[[137 103 117 137 132]
 [133  98 127 136 105]
 [133  98 128 135 104]] result: 132

[[104 134 138 122]
 [105 134 138 122]] result: 122

[[120 153 111 110 105]
 [107 155 134 108 105]] result: 105

[114 104 124 153 103 118 142] result: 142

[156 133 121 116  98 145] result: 145

[152 113 138 139 129] result: 129

[120 133 101 125] result: 125

[[107 135 125 141 144 102]
 [118 121 129 131 133 113]
 [137 137 139 123 131 154]] result: 102
---
105  146  142  121
124  145  128  146
103  146  142  119
-> 128

121  139  122  129  132  115  132
128  107  126  128  131  139  129
-> 122

121  143  128  138  117  129  119
117  150  129  144  115  135  115
-> 128

125  123  129  131  123  129
130  127  144  157  132  135
123  126  118  112  124  115
-> 144

136  136  107  111  140  132
148  150  125  115  124  118
110  127  119  117  104  122
-> 125

131  104  125  126  124  119
125  114  125  126  124  111
-> 125

138  118  132  115
121  119  152  131
-> 132
---
[129 151 138 135 134 122 127]
134

[[129 145 129 145 115 126]
 [105 126 100 129 123 123]]
145

[[133 123 120 124 149]
 [129 135 140 128 107]]
120

[[127 129 130 125 121 121 131]
 [147 102 131 121 105 121 135]
 [142 106 130 122 108 123 133]]
121

[136  99 130 140 117 119 124]
117

[[111 107 149 113]
 [156 141 105 138]
 [139 139 115 138]]
107

[[122 131 127 126 120 128]
 [131 119 123 139 136 109]
 [114 118 101 109 123 154]]
126

[144 122 118 132 138 128 155]
138

[127  99 120 125 134 149 107]
134

[115 132 124 101 144]
124
---
Input:
[[127 123 121 130 122]
 [120 117 103 145 111]
 [115 125 108 131 114]]
Output: 123

Input:
[[152 105 103 106 153 106]
 [106 153 153 152 104 104]
 [102 104 104 151 135 136]]
Output: 105

Input:
[[137 154 153 156]
 [138 130 131 138]
 [128 123 127 114]]
Output: 154

Input:
[[103 120 112 132 111 136]
 [134 126 134 111 137 141]
 [150 133 137 116 128 107]]
Output: 120

Input:
[[123 121 124 117 137 129 106]
 [130 122 127 126 132 132 120]
 [126 127 128 122 133 127 119]]
Output: 121

Input:
[[105 115 130 117 106]
 [154 115 138 123 149]
 [113 127 142 132 107]]
Output: 115

Input:
[[139 136 127 136 127]
 [149 135 138 138 117]
 [101 125 124 137 130]]
Output: 136
---
[114 153 134 127] Answer: 114
[119 107 158 114 139 142 140] Answer: 119
[101 125 137 125 122] Answer: 101
[143 121 116  99] Answer: 143
[125 150 105 107 130] Answer: 125
[121 111 113 101] Answer: 121
[121 147 146 105 152 147] Answer: 121
---
Input:
[[111, 107, 139, 105],
 [127, 155, 144, 130],
 [118, 154, 141, 133]]
Output: 155

Input:
[[105, 131, 138, 111],
 [128, 124, 138, 126],
 [132, 127, 138, 133]]
Output: 124

Input:
[[127, 137, 139, 140],
 [107, 148, 98, 133],
 [123, 119, 140, 105]]
Output: 148

Input:
[[139, 111, 99, 137],
 [153, 143, 148, 137],
 [120, 117, 151, 124]]
Output: 143

Input:
[[146, 119, 150, 114],
 [141, 113, 135, 119],
 [119, 118, 131, 145]]
Output: 113

Input:
[[109, 129, 143, 100],
 [110, 135, 142, 113],
 [139, 139, 147, 137]]
Output: 135
---
Input:
array([[133, 137, 139, 110, 123, 113, 118],
       [109, 144, 133, 137, 106, 145, 108],
       [120, 140, 137, 131, 137, 111, 141]])
Output: 137, 145

Input:
array([[118, 108, 148, 113, 128, 116, 108],
       [111, 144, 139, 131, 145, 143, 137],
       [137, 156, 111, 142, 122, 131, 155]])
Output: 131, 156

Input: array([113, 152, 120, 125, 122])
Output: 120, 152

Input: array([112, 126, 104, 123, 146])
Output: 104, 146

Input: array([142, 118, 152, 143, 119, 116, 126])
Output: 143, 152

Input:
array([[119, 105, 140, 141, 127],
       [125, 145, 118, 142, 135],
       [128, 148, 122, 138, 118]])
Output: 118, 148

Input: array([138, 101, 115, 111, 136])
Output: 115, 138
---
Q:
141	119	118	148	135
114	154	143	131	119
A: 148

Q: 149	129	113	112	126	110	140
A: 112

Q: 120	135	145	150
A: 150

Q: 139	150	123	128	137
A: 128

Q: 120	157	129	149
A: 149

Q:
128	119	112	122	140
123	128	128	127	143
132	113	102	121	121
A: 122

Q: 116	119	112	104	122	151	147
A: 104

Q:
154	152	135	124	132	125	124
148	139	138	121	138	129	113
A: 124

Q:
121	125	126	128	125	127
102	127	104	135	115	134
A: 128

Q:
132	123	122	141
124	134	137	106
123	131	136	105
A: 141
---
[154, 157, 129, 147, 137] result: 129
[125, 119, 153, 115, 132] result: 153
[125, 98, 149, 146, 135] result: 149
[99, 110, 150, 142, 145] result: 150
[110, 126, 101, 100, 104] result: 101
[110, 101, 138, 127, 118] result: 138
[131, 123, 125, 146, 153] result: 125
---
[[129 132 121 130 106 119 146]
 [135 126 116 136 122 112 130]
 [141 130 109 142 125 105 120]] -> 120

[[129 142 125 118]
 [154 105 117 110]
 [107 128 116 147]] -> 147

[[116 152 110 138 125 118 110]
 [113 152 127 142 141 110 127]
 [113 127 119 120 108 114 119]] -> 119

[[110 114 133 133 117]
 [150 142 132 134 136]
 [150 145 125 143 130]] -> 130

[[126 147 117 130 126]
 [103 116 106 102 111]
 [137 153 117 116 129]] -> 129

[[129 137 129 151 132 143 125]
 [137 105 151 145 117 125 149]
 [132 116 106 124 109 139 104]] -> 104

[[117 125 138 119 109 138 148]
 [110 113 148 112 152 152 108]
 [110 121 146 111 124 150 141]] -> 141
---
Q:
[[106 138 139 142 111 110 116]
 [139 120 121 119 137 138 136]]
A: 139

Q:
[[156 138 107  99]
 [142 150 134  99]]
A: 142

Q:
[[131 152 127 127 131]
 [130 136 120 120 132]]
A: 130

Q:
[[140 125 134 132 123 126]
 [156 127 140 141 120 122]]
A: 156

Q:
[[144 144 125 138 121 128 124]
 [150 148 119 132 123 108 108]]
A: 150

Q:
[[106 157 110 120 158 153]
 [148 102 146 125 127 118]]
A: 148

Q:
[[130 142 129 124 149]
 [122 153 134 109 126]]
A: 122

Q:
[[115 105 114 136]
 [145 113 120 138]]
A: 145

Q:
[[127 141 125 143]
 [131 155 131 112]]
A: 131
---
[[121 147 124 155 135 124 125 140 118]
 [107 126 117 132 128 118 117 154 148]
 [118 133 125 128 137 123 124 150 134]
 [113 139 125 135 138 128 130 144 130]
 [120 140 123 135 133 121 130 145 123]
 [112 140 119 131 132 123 131 146 134]
 [120 140 121 119 147 128 125 140 136]
 [120 141 125 121 142 131 121 138 127]]
127

[[139 130 138 131 138 135 119 125 139 127 125 133 129 121]
 [136 126 137 122 135 131 120 131 135 124 128 133 128 120]
 [145 126 136 117 137 133 113 134 140 120 127 137 129 115]
 [137 132 142 122 141 133 120 132 139 126 126 134 129 119]
 [142 127 128 129 137 137 115 122 134 130 132 135 128 115]
 [143 126 137 130 136 134 118 127 142 121 123 132 128 123]
 [139 132 141 128 138 135 119 128 142 125 124 134 129 119]
 [146 137 129 124 141 142 110 121 139 133 133 141 129 107]
 [144 123 148 131 152 136 117 129 140 128 126 133 129 121]
 [146 131 124 127 132 139 112 120 137 127 131 137 128 112]
 [148 122 130 136 139 140 111 118 137 128 129 136 128 115]]
115

[[132 131 129 130 126 132]
 [130 130 128 129 126 131]
 [136 133 129 138 125 136]
 [109 129 132 104 126 116]
 [108 137 132 101 126 117]
 [139 137 129 145 123 138]
 [130 131 128 128 127 131]
 [137 135 129 140 124 136]]
136

[[153 103 104 113 114 109 154 103 150 103 103 153 154 105 103 153]
 [103 154 153 118 104 104 103 154 103 153 153 103 103 155 154 102]
 [127 133 152 103 103 102 146 141 103 147 137 131 127 154 132 133]
 [102 153 153 103 102 103 104 154 102 154 153 104 103 152 153 102]
 [104 148 155 105 103 103 113 151 105 153 148 103 104 153 147 105]
 [103 151 130 152 153 153 102 146 129 138 151 102 104 125 151 103]
 [154 102 102 150 152 152 153 103 153 103 104 153 153 103 103 153]
 [153 105 103 151 155 153 151 103 153 103 105 153 153 102 105 153]
 [104 151 154 105 103 103 106 154 103 153 153 103 102 153 153 104]
 [153 103 103 104 109 106 154 103 153 102 102 151 154 103 103 153]
 [102 153 155 112 103 104 104 153 103 154 153 104 102 154 153 102]
 [103 153 153 126 115 111 102 153 104 153 153 103 102 154 153 103]]
103

[[133 130 128 128 142 127 129 143 134 129 118 136 124]
 [145 114 121 132 119 117 127 125 134 109 138 127 125]
 [109 143 141 120 136 142 121 127 114 136 126 126 139]
 [143 114 139 128 109 118 133 110 127 145 135 121 114]
 [125 129 131 137 125 146 126 116 140 129 125 138 140]
 [111 139 127 143 139 125 134 128 118 146 113 116 121]
 [133 108 134 130 108 117 137 114 142 140 127 129 117]
 [143 126 119 137 142 121 128 131 137 110 131 131 124]
 [110 133 131 143 132 135 122 107 125 135 125 124 114]]
114
